Below is a small trained network, with its code and all its weights. Each question gives an input and a target symbol and asks what happens when units are switched off, that is, made to give their printed mean instead of their output.

import numpy as np


def w(rows, s, z=0):
    codes = np.array(rows[::2]) - 128.0
    scale = np.full(codes.shape[1], s)
    scale[-1] = z or s
    return codes * scale


def norm(h):
    return h / np.sqrt((h * h).mean(-1, keepdims=True) + 1e-5)


def softmax(a):
    e = np.exp(a - a.max(-1, keepdims=True))
    return e / e.sum(-1, keepdims=True)


def log_softmax(a):
    a = a - a.max(-1, keepdims=True)
    return a - np.log(np.exp(a).sum(-1, keepdims=True))


def net(x, mask):
    ids = ['αβδθμστ'.index(c) for c in x.split()]
    T = len(ids)
    res = E[ids] + P[:T]
    u = 0
    for l in range(2):
        r = norm(res)
        for j in range(3):
            rows = slice(3 * j, 3 * j + 3)
            q, k, v = (r @ M[l][rows].T for M in (Q, K, V))
            z = softmax(np.where(np.tri(T) > 0, q @ k.T / 3**0.5, -1e9)) @ v
            o = O[l][rows]
            res = res + np.where(mask[u + j], z, o[:, -1]) @ o[:, :-1]
        u += 3
    return log_softmax(norm(res)[-1] @ U[:, :-1].T + U[:, -1])


Q, K, V, O = {}, {}, {}, {}
E = w([
[122,176,149,102,105],'α',
[119,184,163,92,103],'β',
[107,161,102,102,168],'δ',
[2,103,113,138,82],'θ',
[153,122,181,50,47],'μ',
[159,60,172,112,101],'σ',
[115,90,173,252,142],'τ',
],0.0098)
P = w([
[220,127,165,152,2],'0',
[163,91,132,142,78],'1',
[150,98,138,133,100],'2',
[142,110,140,121,115],'3',
[139,121,142,114,133],'4',
[137,130,141,110,149],'5',
[140,140,136,107,169],'6',
[136,149,130,105,183],'7',
[135,156,119,102,199],'8',
[132,166,106,98,218],'9',
[131,172,96,93,229],'10',
[133,176,94,90,230],'11',
[135,182,88,90,228],'12',
],0.0065)
Q[0] = w([
[126,117,149,28,176],'0.h0',
[99,8,66,244,137],'0.h0',
[91,155,125,166,109],'0.h0',
[80,120,138,134,121],'0.h1',
[127,143,142,206,129],'0.h1',
[111,170,107,138,132],'0.h1',
[84,167,153,65,130],'0.h2',
[92,130,109,194,122],'0.h2',
[85,117,64,195,71],'0.h2',
],0.014)
K[0] = w([
[161,121,244,57,1],'0.h0',
[43,124,85,231,120],'0.h0',
[47,132,65,99,141],'0.h0',
[53,114,172,177,110],'0.h1',
[90,167,98,137,80],'0.h1',
[42,136,154,110,168],'0.h1',
[129,149,100,54,106],'0.h2',
[87,144,67,148,108],'0.h2',
[42,204,101,202,56],'0.h2',
],0.0093)
V[0] = w([
[116,111,99,101,178],'0.h0',
[162,196,136,117,85],'0.h0',
[139,150,168,171,56],'0.h0',
[163,105,141,158,76],'0.h1',
[193,67,108,128,105],'0.h1',
[137,52,165,157,90],'0.h1',
[134,82,162,1,163],'0.h2',
[128,201,136,87,40],'0.h2',
[145,150,143,205,134],'0.h2',
],0.0085)
O[0] = w([
[74,55,188,49,103,40],'0.h0',
[111,142,99,159,194,206],'0.h0',
[178,204,96,173,147,253],'0.h0',
[140,122,59,150,185,138],'0.h1',
[128,112,62,241,209,90],'0.h1',
[121,109,52,170,76,157],'0.h1',
[146,34,36,215,193,249],'0.h2',
[173,70,192,64,203,242],'0.h2',
[1,146,204,111,41,44],'0.h2',
],0.0053,0.0045)
Q[1] = w([
[56,117,163,213,128],'1.h0',
[114,27,134,190,158],'1.h0',
[87,204,118,78,140],'1.h0',
[105,233,131,89,112],'1.h1',
[187,57,128,179,192],'1.h1',
[130,74,144,168,79],'1.h1',
[167,103,150,189,94],'1.h2',
[2,98,171,133,102],'1.h2',
[80,77,219,190,66],'1.h2',
],0.0082)
K[1] = w([
[137,152,71,99,125],'1.h0',
[214,100,14,149,177],'1.h0',
[104,105,166,66,131],'1.h0',
[5,82,213,54,88],'1.h1',
[165,131,95,151,151],'1.h1',
[158,138,106,95,150],'1.h1',
[119,201,150,140,118],'1.h2',
[156,148,69,113,116],'1.h2',
[136,152,109,152,97],'1.h2',
],0.015)
V[1] = w([
[33,75,156,109,124],'1.h0',
[186,89,218,157,150],'1.h0',
[160,114,41,99,142],'1.h0',
[157,117,88,145,182],'1.h1',
[52,63,104,38,151],'1.h1',
[117,100,167,179,49],'1.h1',
[172,195,78,100,171],'1.h2',
[133,94,5,99,108],'1.h2',
[112,144,52,2,128],'1.h2',
],0.0079)
O[1] = w([
[174,176,101,192,113,5],'1.h0',
[90,67,98,99,154,99],'1.h0',
[181,135,171,76,111,236],'1.h0',
[106,145,118,150,52,222],'1.h1',
[138,178,84,113,186,51],'1.h1',
[137,95,168,118,192,75],'1.h1',
[128,188,117,149,92,243],'1.h2',
[160,170,132,89,41,213],'1.h2',
[219,143,177,151,1,99],'1.h2',
],0.0079,0.0031)
U = w([
[19,103,161,183,25,253],'α',
[76,101,217,23,178,171],'β',
[90,252,152,116,157,142],'δ',
[238,149,187,214,146,91],'θ',
[218,49,99,11,118,22],'μ',
[105,102,2,228,32,145],'σ',
[116,38,100,142,234,76],'τ',
],0.012,0.0047)

Each question gives the input, a string of symbols that net reads in full, and the target symbol t.
The units are the heads (3 rows each of Q, K, V and O). Each row of codes is followed by its name. A weight is (code - 128) times the scale printed after its matrix; where a second scale follows, it is the last column's (O and U).
mask holds one flag per head, layer by layer. A switched-off head (its flag False) gives its mean, the last column of its rows in O, instead of its output. The means were averaged over made-up inputs and are rounded, as every weight is.
A unit's drop is (log p(t) with every unit on - log p(t) with that unit switched off) / (log p(t) with every unit on - log p(t) with every unit switched off).
The circuit of an input: a set's keep is (log p(t) with only the set's units on - log p(t) with every unit switched off) / (log p(t) with every unit on - log p(t) with every unit switched off). Starting from all 6 units, units are removed one at a time, each time the one whose removal leaves the highest keep (on an exact tie, the one counted first), for as long as the keep stays at least 0.8.
units of the circuit, in order: the units of the circuit, biggest drop first
unit that matters most: the unit with the biggest drop
heads that matter: for each layer, one digit per head in row order, 1 if its drop is at least 0.15 and else 0, layers parted by /
input σ μ β θ δ θ θ θ β θ θ θ α, target θ: units of the circuit, in order : (1.h2; 0.h0)
input δ δ δ, target δ: unit that matters most : 0.h1
input μ μ β θ δ τ θ, target β: units of the circuit, in order : (0.h0; 0.h2; 1.h1)
input δ α α, target δ: heads that matter : 111 / 111
input θ β σ τ δ θ, target β: heads that matter : 101 / 010
input σ β σ β β μ δ τ δ θ α α, target θ: units of the circuit, in order : (0.h1; 0.h0; 1.h2; 1.h0)
input τ α θ δ θ δ β α μ θ δ θ τ, target β: units of the circuit, in order : (0.h0; 0.h1)
input θ θ τ σ μ σ θ τ β, target τ: heads that matter : 001 / 001
input μ δ α θ α τ δ α, target τ: units of the circuit, in order : (0.h2; 1.h0)
input δ α θ σ δ τ δ, target τ: units of the circuit, in order : (1.h2; 0.h2)
input θ δ δ σ β β β, target β: heads that matter : 110 / 100
input μ δ α θ δ α δ β θ α δ θ δ, target θ: units of the circuit, in order : (0.h0; 1.h2)
input σ δ θ σ μ θ β, target μ: units of the circuit, in order : (0.h2; 1.h0)
input θ δ δ θ θ τ δ, target τ: units of the circuit, in order : (0.h2; 1.h2)
input α θ μ θ σ σ θ μ θ α, target μ: heads that matter : 101 / 101
input θ μ δ τ μ δ β δ δ β θ δ β, target θ: unit that matters most : 0.h1
input δ δ μ α μ δ τ β σ μ δ σ θ, target α: units of the circuit, in order : (1.h1; 0.h0)
input δ β β β θ δ δ θ δ, target θ: heads that matter : 110 / 101
input θ θ μ σ δ, target σ: heads that matter : 011 / 010
input θ δ β σ, target σ: heads that matter : 010 / 010
input θ β θ β τ δ β α μ θ μ α, target μ: unit that matters most : 0.h2
input β α β δ σ σ θ θ μ θ θ, target δ: units of the circuit, in order : (0.h2; 1.h1; 0.h1)
input σ σ θ δ, target σ: units of the circuit, in order : (1.h1; 0.h2)
input β σ δ α τ μ, target τ: heads that matter : 000 / 001
input θ μ μ θ θ δ τ α β, target τ: units of the circuit, in order : (0.h2; 1.h2)
